Below are the code and all the weights of a small trained network. Each question names an input and a target symbol and asks about switching units off, where a switched-off unit gives its printed mean instead of its output.

import numpy as np


def w(rows, s, z=0):
    codes = np.array(rows[::2]) - 128.0
    scale = np.full(codes.shape[1], s)
    scale[-1] = z or s
    return codes * scale


def softmax(a):
    e = np.exp(a - a.max(-1, keepdims=True))
    return e / e.sum(-1, keepdims=True)


def log_softmax(a):
    a = a - a.max(-1, keepdims=True)
    return a - np.log(np.exp(a).sum(-1, keepdims=True))


def net(x, mask):
    ids = ['ΞΠΨΩαβγδεζημστ'.index(c) for c in x.split()]
    T = len(ids)
    res = E[ids] + P[:T]
    u = 0
    for l in range(2):
        r = res
        for j in range(3):
            rows = slice(3 * j, 3 * j + 3)
            q, k, v = (r @ M[l][rows].T for M in (Q, K, V))
            z = softmax(np.where(np.tri(T) > 0, q @ k.T / 3**0.5, -1e9)) @ v
            o = O[l][rows]
            res = res + np.where(mask[u + j], z, o[:, -1]) @ o[:, :-1]
        u += 3
    return log_softmax(res[-1] @ U[:, :-1].T + U[:, -1])


Q, K, V, O = {}, {}, {}, {}
E = w([
[86,82,100],'Ξ',
[113,159,37],'Π',
[94,202,136],'Ψ',
[64,136,64],'Ω',
[167,65,63],'α',
[153,142,249],'β',
[115,40,106],'γ',
[187,188,220],'δ',
[95,173,99],'ε',
[77,33,127],'ζ',
[187,104,25],'η',
[35,91,110],'μ',
[125,76,86],'σ',
[115,66,95],'τ',
],0.02)
P = w([
[96,191,153],'0',
[158,41,76],'1',
[124,213,181],'2',
[151,53,60],'3',
[129,214,180],'4',
[148,63,46],'5',
[130,214,181],'6',
[132,67,38],'7',
[123,221,172],'8',
[129,70,29],'9',
[103,237,147],'10',
[103,79,6],'11',
[120,225,167],'12',
],0.013)
Q[0] = w([
[114,154,184],'0.h0',
[159,137,167],'0.h0',
[154,138,171],'0.h0',
[125,27,6],'0.h1',
[138,153,67],'0.h1',
[68,11,122],'0.h1',
[117,244,196],'0.h2',
[105,226,238],'0.h2',
[168,83,57],'0.h2',
],0.012)
K[0] = w([
[158,195,194],'0.h0',
[76,106,178],'0.h0',
[123,144,90],'0.h0',
[92,84,46],'0.h1',
[145,114,143],'0.h1',
[95,54,80],'0.h1',
[88,250,192],'0.h2',
[94,246,154],'0.h2',
[101,154,24],'0.h2',
],0.012)
V[0] = w([
[166,135,92],'0.h0',
[113,254,222],'0.h0',
[148,158,141],'0.h0',
[194,87,176],'0.h1',
[41,180,155],'0.h1',
[93,115,246],'0.h1',
[212,195,162],'0.h2',
[181,50,137],'0.h2',
[96,203,195],'0.h2',
],0.008)
O[0] = w([
[129,177,57,148],'0.h0',
[151,160,218,202],'0.h0',
[189,124,142,154],'0.h0',
[66,66,54,151],'0.h1',
[206,104,71,153],'0.h1',
[176,174,56,173],'0.h1',
[69,179,104,254],'0.h2',
[129,211,184,67],'0.h2',
[1,86,16,229],'0.h2',
],0.0055,0.0041)
Q[1] = w([
[70,197,128],'1.h0',
[160,237,217],'1.h0',
[137,186,108],'1.h0',
[143,100,95],'1.h1',
[147,128,97],'1.h1',
[93,59,99],'1.h1',
[72,86,181],'1.h2',
[145,95,154],'1.h2',
[144,251,173],'1.h2',
],0.011)
K[1] = w([
[92,72,126],'1.h0',
[206,49,128],'1.h0',
[160,151,54],'1.h0',
[103,107,125],'1.h1',
[185,164,90],'1.h1',
[119,199,83],'1.h1',
[245,37,49],'1.h2',
[48,118,2],'1.h2',
[159,200,91],'1.h2',
],0.0096)
V[1] = w([
[208,130,200],'1.h0',
[28,67,189],'1.h0',
[86,168,227],'1.h0',
[125,54,83],'1.h1',
[149,90,171],'1.h1',
[112,120,90],'1.h1',
[93,56,254],'1.h2',
[31,132,157],'1.h2',
[92,97,181],'1.h2',
],0.0092)
O[1] = w([
[84,234,19,2],'1.h0',
[1,148,244,106],'1.h0',
[76,193,137,107],'1.h0',
[84,185,233,125],'1.h1',
[39,108,100,64],'1.h1',
[141,175,113,161],'1.h1',
[109,183,133,95],'1.h2',
[26,95,220,168],'1.h2',
[50,227,181,119],'1.h2',
],0.0045,0.0061)
U = w([
[107,90,156,82],'Ξ',
[139,112,29,191],'Π',
[101,195,102,89],'Ψ',
[104,80,107,133],'Ω',
[254,94,213,143],'α',
[159,133,213,140],'β',
[199,77,252,66],'γ',
[210,245,199,132],'δ',
[105,167,75,58],'ε',
[133,65,241,169],'ζ',
[249,172,107,1],'η',
[59,84,182,84],'μ',
[169,88,160,171],'σ',
[175,90,187,102],'τ',
],0.011,0.0051)

Each question gives the input, a string of symbols that net reads in full, and the target symbol t.
The units are the heads (3 rows each of Q, K, V and O). Each row of codes is followed by its name. A weight is (code - 128) times the scale printed after its matrix; where a second scale follows, it is the last column's (O and U).
mask holds one flag per head, layer by layer. A switched-off head (its flag False) gives its mean, the last column of its rows in O, instead of its output. The means were averaged over made-up inputs and are rounded, as every weight is.
A unit's drop is (log p(t) with every unit on - log p(t) with that unit switched off) / (log p(t) with every unit on - log p(t) with every unit switched off).
The circuit of an input: a set's keep is (log p(t) with only the set's units on - log p(t) with every unit switched off) / (log p(t) with every unit on - log p(t) with every unit switched off). Starting from all 6 units, units are removed one at a time, each time the one whose removal leaves the highest keep (on an exact tie, the one counted first), for as long as the keep stays at least 0.8.
circuit, biggest first: the units of the circuit, biggest drop first
most important unit: the unit with the biggest drop
heads that matter: for each layer, one digit per head in row order, 1 if its drop is at least 0.15 and else 0, layers parted by /
drop when u is switched off: that unit's drop, to one decimal
input η τ μ σ, target ζ: circuit, biggest first -> 0.h2, 1.h0, 0.h1, 0.h0
input Π μ δ Ω Π, target Π: circuit, biggest first -> 0.h1, 0.h2
input σ η δ Π Π δ ε ζ η γ Π μ, target α: most important unit -> 0.h2
input μ Π Π μ η δ δ δ Π Π, target α: heads that matter -> 001 / 100
input γ Π Ω μ α, target α: heads that matter -> 101 / 000
input η δ μ α, target ζ: circuit, biggest first -> 0.h2, 0.h1, 1.h0, 0.h0
input μ δ δ δ ε Ξ η Ψ η ε Π, target Π: heads that matter -> 011 / 100
input τ δ μ τ, target ζ: heads that matter -> 001 / 100
input δ η σ δ δ η Π Π, target α: circuit, biggest first -> 0.h2, 1.h0, 0.h0
input δ η ε δ η, target η: heads that matter -> 101 / 100
input η μ δ Π δ ε δ ε α, target α: heads that matter -> 011 / 000
input η Ω Π η, target α: heads that matter -> 001 / 000
input δ Ψ δ ζ Ψ δ Ψ, target Ψ: heads that matter -> 111 / 000
input η δ γ σ δ μ η μ Ξ σ Π Ω, target α: circuit, biggest first -> 0.h2
input Π Π ε Π δ δ γ ε μ, target μ: circuit, biggest first -> 0.h2, 1.h0
input τ δ Ω Ω α Ψ δ δ δ δ, target Π: drop when 0.h1 is switched off -> 0.3
input η ζ ε δ δ δ Ψ δ Ψ, target Ψ: drop when 0.h1 is switched off -> 0.1
input Ψ μ Π ε, target α: drop when 0.h0 is switched off -> 0.0
